Table B holds the same points as the rows below and some others, measured another way and shuffled. Each row below is followed by which row of B it is.
B:
[[ 131    0   46  -88 -188  405  -71  -86   15  -29 -252  -46 -128 -196
    27   93   -9  -47  107 -313  122 -136   27 -139   45   63 -190 -338
   -66  139 -174  151  159  -81   65  -57   46    8]
 [ -52  -29  284  396  101 -356 -140   65 -297  -94 -597 -229    1  -87
   112 -187  181 -596   83  216  102 -282   16 -186   20 -138 -150  -78
  -281  116  233  686  -47 -491 -146   14  213  238]
 [ -74  296   98  226  763   11 -279   11 -180 -117 -834 -145  429  -94
   279 -320  154 -525  -27  134  396 -259  -21   -5  176 -375  153 -606
  -208   11   90  856 -244 -311 -207  -46  -28  150]
 [  35  -38 -200 -104 -601  210  473 -258  130  145  487 -151 -210   79
     4   91  183  244   -5 -441 -341 -114 -185 -335  -92  370  -33  444
    80   66 -149 -567  302  -56   35  188  586  -86]
 [ -34 -166  128   77 -373  140  175  -94 -127   82 -136  -99 -178  -60
    24  -44   28 -211  159 -140  -70 -104   11 -186 -101  154 -120   -4
   -49  114    8   58  118 -257   53   31  290  166]
 [-118  365 -230   52  509  156 -162   54   28 -170 -153  -21  322 -102
    74  -87  184  -38  -63   72  168 -126 -130  -47  184  -13   99 -227
    64 -182 -111  395 -132  147  -79  -87    2 -167]
 [  58  166   69 -280 -374   62 -100  -50   76  -75   93 -218 -262 -142
   -22  150  304  449  178 -173 -183 -406 -151 -377  319   35 -232 -138
   164   65 -139  201  265 -177 -104 -119  178 -199]
 [  70 -137  130  369  263 -266 -133   68 -213 -258 -389 -314   20 -105
  -186   -3  -94 -567 -128  376   87  -10   59  -18   14    5 -105  -86
  -255 -139  185  103 -165  -18 -106 -137 -115  205]
 [ -99   56  -13   81 -272  173  127  -53  -57   98  -94   39  -69  -66
   167  -89  215 -121  170 -254  -27 -196  -70 -237  -75  151 -113   91
   -19  157  -68  330  158 -268   55  119  424    9]
 [ -62  249  154  -48  373  -40  -26 -166 -113    3 -482 -369  243   40
   250 -274  261  -98   10   17   78 -385 -137 -190  290 -361  212 -505
   -24   30   74  424  -88 -439 -306  -29  162  109]
 [  25   52  142  -37   67  258  -58 -115  -88    7 -466 -137   32 -113
   148 -111   49 -190  108 -163  160 -209    4 -118   91 -129  -20 -474
   -79  128  -44  348   26 -276  -57  -45   71  129]
 [   7  -54 -122  140  102  134  -42   54  -31 -204    4  -86    3 -137
  -225  109 -118 -182  -71  161   38  112   13   11   -8  243  -82  -19
   -10 -224  -56 -145  -84  309   61 -160 -114   -3]
 [-266   23   32  -84 -310  248  275 -109  -88  179   29  -11  -38   16
   158 -186  190   65  261 -148 -130 -157 -107 -212  -21  136   67  -25
   212   53  -51  186   91 -272   40   48  410   56]
 [-157  190   28  348  793 -179 -129   34 -225 -159 -602 -238  453    6
   132 -325   89 -588 -129  381  255  -98  -48   45  105 -244  248 -334
  -159 -172  188  516 -352 -159 -221  -61  -20  187]
 [-369  135  115  281  303 -370  -35  136 -276  -85 -273 -180  190   23
    85 -305  284 -306  128  499  -33 -215 -104 -136  127  -76  102  -16
    82 -177  234  651 -213 -291 -171  -80  196  110]
 [-173   22   47  104   98  -91  326 -202 -151  101 -129 -329  170  163
   143 -284  163 -212  -23   60 -122 -152 -136 -162   21  -56  273  -23
     9  -44  140  -53  -88 -325 -184   81  375  199]
 [ -58  -10 -248   18 -480  235  165   23   90  -25  442  102 -218 -110
  -130  182  116  157   96 -207 -195   -3  -94 -219 -105  494 -230  424
   129  -53 -190 -169  219  211  185   31  318 -192]
 [  79  -61  128  131   66   75 -176   30 -127 -160 -386 -156  -60 -183
   -83   39  -60 -312   31   74  138  -85   63  -67   55   13 -171 -285
  -147   -5    8  246  -27  -59  -17 -136  -91  115]
 [ -22  227 -358 -203 -246  619   94  -73  223   28  305  208  -23 -143
    60  134  152  340   85 -498   -8  -67 -139 -179   -2  344 -104   47
   185   13 -377  -24  225  236  175   43  261 -300]
 [-111 -386  230  207 -379 -317  312  -63 -266  -26   78 -407 -249   72
  -253  -36  -61 -277   60  365 -321   13    3 -157  -80  217  -31  242
    14 -148  250 -392  -40 -169  -63  -89  189  300]
 [ -89  -68 -235  107 -406  354  296  -57   28   85  266  159 -111  -53
    -6   43   48  -86   81 -298  -99   69  -59 -146 -250  457 -111  360
    39   24 -160 -162  163  100  217  129  401  -43]
 [ 102  -98 -124   97 -202  408   98  -79   23  -15  -54   55  -89 -149
   -36   96  -95 -229    3 -310   85   57   35  -72 -178  291 -158   24
  -123   62 -166 -119  116  106  164   41  145   30]
 [ 111   33  231  -67  129  -83 -236  -27  -97 -210 -362 -405  -68 -142
  -113   56   36  -34   12  189   33 -260  -14 -150  326 -183  -99 -481
   -33  -64   47  209  -37 -145 -203 -250 -177   58]
 [ 165   86   52 -140  296   99 -228  -53   10 -269 -225 -369   26 -144
  -189  129  -67   70 -113  151   66 -125  -28  -59  332 -106  -25 -531
    13 -191  -63  -73  -83  153 -170 -294 -317  -23]
 [-315  283  -67   94  225 -174  -37   98  -97  -86  -19 -104  186  -10
    82 -188  358   23  102  281  -70 -248 -189 -190  200    4   76   23
   192 -182   53  520  -99 -118 -139  -65  227 -107]
 [-222  133  -35  -87  297   84  269 -202  -83   53  -69 -326  283  149
   108 -274  127    7  -29  124  -87 -108 -167  -80  155 -104  398 -266
   189 -184   50 -113 -171 -141 -198  -42  185  106]
 [  69  135 -224 -502 -179  816  142 -244  238   53  220  -14  -28 -107
   -18  142  -44  520   67 -488  -15  -26  -99  -89  154  175   66 -439
   297  -39 -409 -395  151  272  100 -128   -3 -189]
 [ -93  222 -283  -31  -22  325  -48   59  109  -88  178  136   37 -147
   -10   83  156  158   60 -146   18  -65 -117 -126   48  278 -112   65
   145 -105 -231  180   79  242  110  -45  139 -249]
 [-133  110 -131   69   58  306   79  -34  -32   18  -99   68  124  -69
   106 -106   91 -141   72 -128   85  -41  -58  -74  -52  145   33  -72
    47  -28 -109  220   -5   -7   70   24  210   -4]
 [  45 -110   18  -12 -106  242  295 -269  -50   88 -107 -257    4   49
    35  -74  -52 -169  -43 -205  -50  -26  -43 -110  -55   65  118 -136
   -63   33  -23 -332   31 -141  -43   49  223  187]
 [ 220 -190   51 -183 -478  408  -41  -68   58 -110   47 -103 -375 -242
  -254  314 -169  134   90 -242  -45  -12   66 -138   37  270 -327 -200
    19   33 -214 -291  218  164  143 -186 -102  -24]
 [  84   33  -22   93 -335   59   -5  -21    5  -37  -23  -52 -202 -138
    19  104  194  -58   80 -249  -55 -231  -65 -289   -8  188 -278  168
  -111  143  -89  196  233 -155   18   72  326  -71]
 [-219  101   88  -34  109 -166   17    7 -135  -97  -34 -296   50   12
   -61 -121  183   78   87  347 -146 -201 -127 -161  246  -35  101 -158
   214 -218   94  175 -118 -113 -168 -181   64   22]
 [ -37   84  114  168  790  -50 -146  -53 -199 -199 -633 -389  388  -13
     0 -235  -97 -476 -165  401  249  -46    5  113  205 -307  280 -632
  -121 -231  157  201 -372  -53 -249 -204 -268  245]
 [ 259 -169  -32  241 -412    5  101  -88   -5  -70  -19 -157 -271 -107
   -98  192   19 -311  -92 -295  -67  -93   -1 -247 -164  277 -325  329
  -325  164  -37 -203  246  -85   45  136  316   48]
 [ 181  -61  -64 -297 -653  540  259 -276  158  138  196  -76 -306  -90
    21  177   53  292  106 -647 -151 -154  -76 -295  -18  254 -178  -32
    47  221 -288 -374  377  -85  103   78  346  -73]
 [-122 -179  108  213   28  -49   86   11 -220  -79 -186 -201  -11  -35
  -133  -87  -88 -370   39  288  -24   54   42  -20  -50  113    7  -64
   -25 -148  123  -15 -134  -36   -9 -118   22  225]
 [ 114 -136   61  -70 -384  372 -144   43  -10 -120  -80   27 -317 -284
  -187  238 -113    5  177 -148   45  -23   83 -113    4  260 -367 -201
     5   33 -181   71  169  116  178 -180  -97  -25]
 [ 165 -104 -161 -321 -325  637  312 -313  167   62  247 -157 -136  -33
  -115  172 -165  257  -55 -455 -109   74  -45  -90   -7  262   46 -196
   118  -25 -285 -767  162  224   96  -43   81  -21]
 [  99 -145   72 -162 -583  193  156 -141   20   15  155 -201 -351  -89
  -125  173   45  187  128 -235 -211 -151  -45 -276   45  226 -212   12
    66   72 -112 -267  258  -96   34  -50  208    1]
 [  25  127 -136 -120  260  193 -168   30   56 -272   37 -186   61 -147
  -233  147  -48  162  -77  188   30   -8  -54   -8  253   90  -12 -308
   151 -299 -131 -109 -100  374  -46 -291 -278 -139]
 [-212  161    7    3  434  -59 -136   79 -116 -206 -147 -235  203  -59
  -112 -103   70  -11   13  462   22  -80  -87   -7  270  -57  134 -346
   202 -335   54  235 -245  115 -149 -283 -184  -15]
 [ 225 -244  102  221 -436 -268  224 -158  -71  -58   36 -414 -301    9
  -148  127   59 -263 -116  -96 -238 -157  -41 -307  -82  185 -213  364
  -282   99  109 -399  201 -227 -104  110  358  145]
 [-128  -32  111  238  328    2 -118   80 -221 -143 -442 -132  141 -101
   -36 -140  -58 -454   38  316  167   -5   50   34   28  -28   21 -301
   -63 -141  108  360 -221  -45  -41 -159 -108  185]
 [ -22  252 -152  334  344 -101 -262  168  -50 -234 -259   11  162 -172
    45  -15  221 -331  -58   94  176 -166  -66 -120   53   64 -167   69
  -175  -59  -13  600  -42   24  -44   -2  116 -122]
 [  41   74  -73  -56 -272 -110  -53   38   62 -192  288 -222 -232 -111
  -215  217  204  274   12   60 -235 -209 -139 -292  197  225 -236  198
   109 -129  -80  -74  162  105  -62 -123  129 -207]
 [ -59 -217 -109  141 -192  236  409 -168  -73   85  113 -110  -14   60
   -69  -56 -117 -278  -45 -100 -105  163  -15  -44 -235  313   93  189
   -24  -75  -17 -482   -9   55   96   73  277  178]
 [-284  106  199  354  428 -643  -23   74 -321 -143 -355 -434  225   94
    46 -335  291 -411  -12  631  -80 -278 -128 -162  193 -206  167  -13
   -37 -205  365  517 -270 -388 -333  -75  190  199]
 [ 193 -370   96  149 -673  166   82  -19  -68  -67   31  -55 -467 -201
  -251  271 -156 -248   94 -188  -97   42  112 -173 -210  415 -447  221
  -175  122  -65 -255  249   18  202  -21  137  113]
 [ 148 -204 -209 -147 -663  808  382 -264  152  191  242  162 -258 -101
    -7  182 -163   39   78 -738  -44  139   20 -124 -306  480 -158   99
   -13  192 -346 -558  328  139  315  142  332    4]
 [ 117 -208  -99 -295 -606  417  305 -209  125   15  468 -190 -335  -54
  -274  273 -120  377   33 -270 -291   58  -55 -176    6  392 -109   52
   200  -82 -217 -806  228  247  115 -112  103  -60]
 [-163  101 -110  -30 -316  -48  295 -110   11   70  327 -169  -69   77
    45  -57  326  210   74 -100 -303 -224 -221 -329   58  209   26  327
   171  -40  -25  -92  151 -159  -74   94  505  -98]
 [-119  190   60  441    6 -301   13   26 -186   49 -418  -41   90  -15
   358 -274  457 -521   95 -113   58 -406 -114 -334  -84  -51 -121  279
  -287  266  149  856   93 -623 -121  286  651   84]
 [-220  -65   56  222 -258   58   20  123 -181    8 -126  115 -114 -135
    26  -84  115 -276  248   57    0  -74   11 -148 -124  242 -197  125
    22   31   16  475   44 -153  130   -8  257   69]
 [ -13   96  117   39  293 -270 -254   85 -115 -302 -204 -400   19 -112
  -198   39   93  -27  -37  452  -25 -205  -60 -113  343 -102  -46 -289
    43 -246  100  205 -135   16 -230 -290 -208   -3]
 [-148   76    7  -49  234  103  127 -122  -88  -15 -131 -259  177   39
    25 -167   52  -49   -1  135  -23  -82  -97  -63  141  -52  234 -296
   128 -162   24  -23 -139  -69 -127 -106   55   97]
 [-337   67  -73   35   58   92  282  -70 -118   83   72 -101  171   92
    76 -250  148  -49  102  145 -122  -43 -129  -92    7  120  245   16
   230 -173   33   50 -120  -86  -33  -13  285   71]
 [  63   82 -227   41   -1  361  208 -182   81   41    6  -36  102  -12
    99  -24   51 -125  -98 -360   37  -27  -88 -113  -93  174   53   40
   -88   36 -159 -183   84   35   36  131  297  -20]
 [ 106 -173  326   91   87 -164  -47 -105 -208 -127 -464 -488  -70  -48
  -102  -54  -71 -340  -24  233    7 -157   43 -101  157 -175  -18 -398
  -158  -27  175    2  -93 -269 -202 -176  -96  291]
 [ 135   82  221  186  565 -165 -424   73 -180 -333 -708 -363  135 -196
   -85  -26  -35 -426  -98  345  278 -193   55   -6  276 -289  -86 -605
  -240  -96  121  480 -205  -94 -220 -263 -344  142]
 [-127  105 -124   43   87  370  -26   25  -31  -29 -142  113   98 -135
    56  -61   31 -129   96  -86  138  -11  -21  -28  -18  155  -24 -174
    65  -49 -139  283  -31   83  111  -57   68  -29]
 [  87 -163  275  118  161  -99 -134  -17 -209 -193 -472 -394  -50 -120
  -167  -12 -135 -357  -14  298   80  -85   80  -36  138 -118  -64 -433
  -139  -88  139   70 -138 -121 -130 -234 -213  253]
 [ 160  -21  -57  218  249  127   54 -149  -49  -91 -336 -226  141  -42
    22  -44  -73 -455 -205 -116  158   -8    3  -37  -66    3   42 -141
  -291   19    3 -112  -57  -34  -69   52   84  157]
 [  71  -60 -133 -425 -525  546  332 -278  176   95  438 -168 -236  -22
  -129  191  -26  510   71 -406 -254  -31 -117 -208   75  300    1  -88
   279  -36 -284 -694  241  165   75  -73  179 -105]
 [ 108 -193 -213   33 -311  443  359 -204   68   48  221  -52 -103  -23
  -119  124 -172 -123  -97 -338  -77  179  -11  -61 -233  403  -21  177
   -56  -21 -172 -651  120  211  160   78  219   54]
 [-112  176    1  144  456  172 -324  150 -124 -197 -480   32  206 -217
    22  -90   19 -305   71  204  303  -71   30   40  119  -54  -49 -445
   -24 -123  -38  660 -182   57    0 -191 -190   12]
 [  88 -334   10 -182 -675  310  310 -168   28    5  385 -206 -411  -63
  -321  251 -174  201   77 -149 -297   91    1 -164  -64  418 -161  104
   153  -79 -130 -747  203  175  133 -128   96   52]
 [ 433 -106  -26 -143  -45  259  -40 -210  123 -225  -41 -421 -165 -140
  -282  318 -208   40 -249 -206    1  -19    9  -94  151   78 -130 -305
  -170  -59 -150 -649  100  239  -80 -166 -208    5]
 [ -43   15 -379  -74 -391  451  381 -148  168   80  518   86  -81   -8
   -51  117   58  195  -18 -393 -189   78 -135 -162 -166  490  -15  384
   145  -59 -260 -508  197  265  181  116  395 -168]
 [ -28  132   -1 -149   51   40  112 -168    0  -29   -7 -347   57   32
    25  -62  171  163  -16  -11 -129 -226 -155 -206  232  -58  131 -205
   116  -87  -21  -89   13 -125 -189  -70  157  -19]
 [  30  226   26   79  277  115 -151  -53  -51  -62 -470 -119  160 -113
   201 -127  182 -233    9 -131  204 -278  -55 -147  134 -161  -18 -344
  -154  103  -37  529   -2 -260 -124   13  134   21]
 [-326  303  -73  307  617 -228  -67  101 -188 -107 -320 -110  418   22
   175 -342  287 -350  -12  383  114 -173 -144  -52  121 -111  224  -66
    24 -204  146  656 -276 -159 -177  -16  178   35]]
Rows of B count from 0, top down.

[  -7 -122  107 -144 -146  -16   87  -50  183  -75   -5 -133  -67 -312
   -5 -172  168  -10   62   18 -142 -203   15  -18    5   79   50 -216
 -105] -> 0
[  59  281  233   61 -372 -397   -2 -132  271  383 -287  335  109   -7
   47   13 -158 -212 -193  166  249  -52  268  599 -229 -238  -80 -363
  -91] -> 6
[ -75  -87   95 -165  -17  153 -148   11   17  -90  118 -110 -236 -135
 -103 -140  167 -230   58   86   26   48  -72 -178  161  224    2  -72
  124] -> 57
[-122    8  169 -370 -469  205  -39   91  -33  111  282  136 -203 -296
 -173  146   13 -134   24  197  144  -54   35 -392  233  138 -210 -285
  351] -> 64
[ 349  208  116   62   60 -104  -67   25  135   49  157 -111   10  325
  215  140   82  127 -113 -204 -158  -94  289  182  181 -321  -99  135
   27] -> 19
[-295   97 -124 -370 -256  430  -85   93  -32   38  334  100   15   -8
 -381  167  188  304 -235  533 -100  -76  -12   -1   12 -351 -189 -212
  213] -> 71
[ -86   69  -89 -356 -468  250  -91   12  124  127  178   95   60 -448
 -570 -107  322  156   43  449 -464 -141   92 -389  549 -215  -90 -181
   87] -> 38
[ 238  110  210  121   -1 -257  -44  -76  227   99 -136  -32  -19  131
  176  -98   48 -156  -79 -137  -41  -61  178  322   29  -68    8   13
 -135] -> 39
[  -2  -75  144 -251 -169  390   85  193  106  -15  226  -69  -48  180
 -138   29  264  240 -348  161 -501 -242 -142  -76  229  -72 -169  324
  -61] -> 43
[ 478  -55  234  109  200 -350   41  -85  128 -230  154 -426 -217  -80
  601    3   21 -133  366 -711  118 -137  317 -152  126  159   69 -126
   68] -> 61
[ 211   95  151  -90 -263   85   39   82  269  180  -18   39  110   97
 -205 -113  277  154 -294  137 -665 -242   65   45  439 -230 -116  328
 -223] -> 23
[ 151    0   17   99  183 -215 -208 -179  196  -78 -150 -198  -92 -185
  -29 -385  239 -291  215  -65 -120   68  125   76  205   84  211  -95
 -130] -> 9
[  37   26  149 -261 -203  422   63  247   69   60  297   -1  -16  330
 -127  164  224  310 -447  191 -475 -231  -81  -45  252 -206 -257  372
   17] -> 11
[ 446  -68  224  146  289 -326   51  -81  135 -257  135 -448 -201   45
  649    9   24  -90  274 -694  122 -141  272    8  -14  123   78  -75
   10] -> 30
[-184  -95  260 -359 -479  185   96  100   31   83  165  126 -201 -259
  -68   96  -19 -137  -96  175  159 -151  -80 -202   -6  236 -187 -257
  198] -> 21
[ -39  179  -59   -3    7  106 -233  -38  196  152 -127   90  109  190
 -397 -238  306   11 -304  444 -410   49    9  373  185 -323   20  161
 -195] -> 3
[  21  235  -11  -85 -162   10  -82  -11  121  159   92  109  106  129
 -112  123   75  179 -207  247  -67  -74  213  302  -12 -438 -127 -160
   49] -> 47
[ -22  253  -57   27   51  112 -239   -8  168  182  -72  127  134  388
 -312 -103  241   94 -414  436 -318   55   54  529   73 -456  -43  190
 -153] -> 51
[ 163   94  -62  -34  375   62 -322  -23 -162 -267  474 -350 -296  143
  248  181   85  -59  281 -271  335  184  254 -210  138  -60  -16 -171
  456] -> 56
[  48  -80  190   35   15    0   90    4  318   17 -248  -75   49  172
  -14 -299  243    9 -349  104 -449 -209 -133  459  -77  -31   61  252
 -441] -> 34
[ 441 -138  241  124  289 -356   86  -98  148 -315  114 -503 -242  -96
  673  -53   29 -139  366 -757  128 -163  253  -87   -3  236  125 -133
   -3] -> 59
[ -41   64   48 -339 -407  260   69  118   56   93  322   68   22  -96
 -179  217  129  298 -161  236 -206 -235   98 -159  176 -266 -227 -141
  171] -> 36
[ 142  102  336 -146 -616 -249  111  -28  244  316 -109  240  -14 -354
  -18   -4  -73 -228   -2   23   15 -195  201  -52  197   64 -134 -288
   10] -> 58
[ -19 -225  206 -117   40   65  -21    7   79 -175   27 -217 -287 -178
   79 -230  159 -294   87 -106    8  -45 -148 -156   61  424   61  -19
  -14] -> 2
[-107   61  282  -82 -339 -176   74  -52  177  206 -160  216  -49  -73
   99   19 -141 -225 -190  143  325  -95   52  414 -356   34  -89 -360
  -25] -> 31
[-258 -106  184 -407 -525  219    9   62   17   92  140  157 -208 -451
 -268  -20   53 -212   13  312  111  -80 -106 -352  136  276 -139 -337
  218] -> 49
[ 171  121  155  -52 -333 -208   94  -66  296  189 -101   78  121 -160
  -16  -57   86   56  -68   37 -237 -240  232  180  118 -225  -46 -165
 -164] -> 22
[ 330   69  176  254  220 -415  -42 -160  283  -24 -235 -187  -17  121
  331 -225   79 -191   27 -306  -39  -57  217  444  -63  -46  142   -5
 -256] -> 42
[ -89  -12   42 -178 -220   94   37   -8  188   40    2   10   40 -145
 -186 -114  195  114 -141  255 -243 -181   -6  120   20 -132  -27 -130
 -113] -> 4
[-214   -3   63 -278 -235  311  119  121   72   20  199   51   22  123
  -92  168  102  315 -386  331  -95 -226  -81  249 -249 -244 -188 -102
    6] -> 53
[ 198  166   91 -116  -26  144 -100  112   -2   13  367  -71  -91  299
   93  262   85  151 -138  -67  -86  -52  195  -68  248 -241 -202  118
  237] -> 41
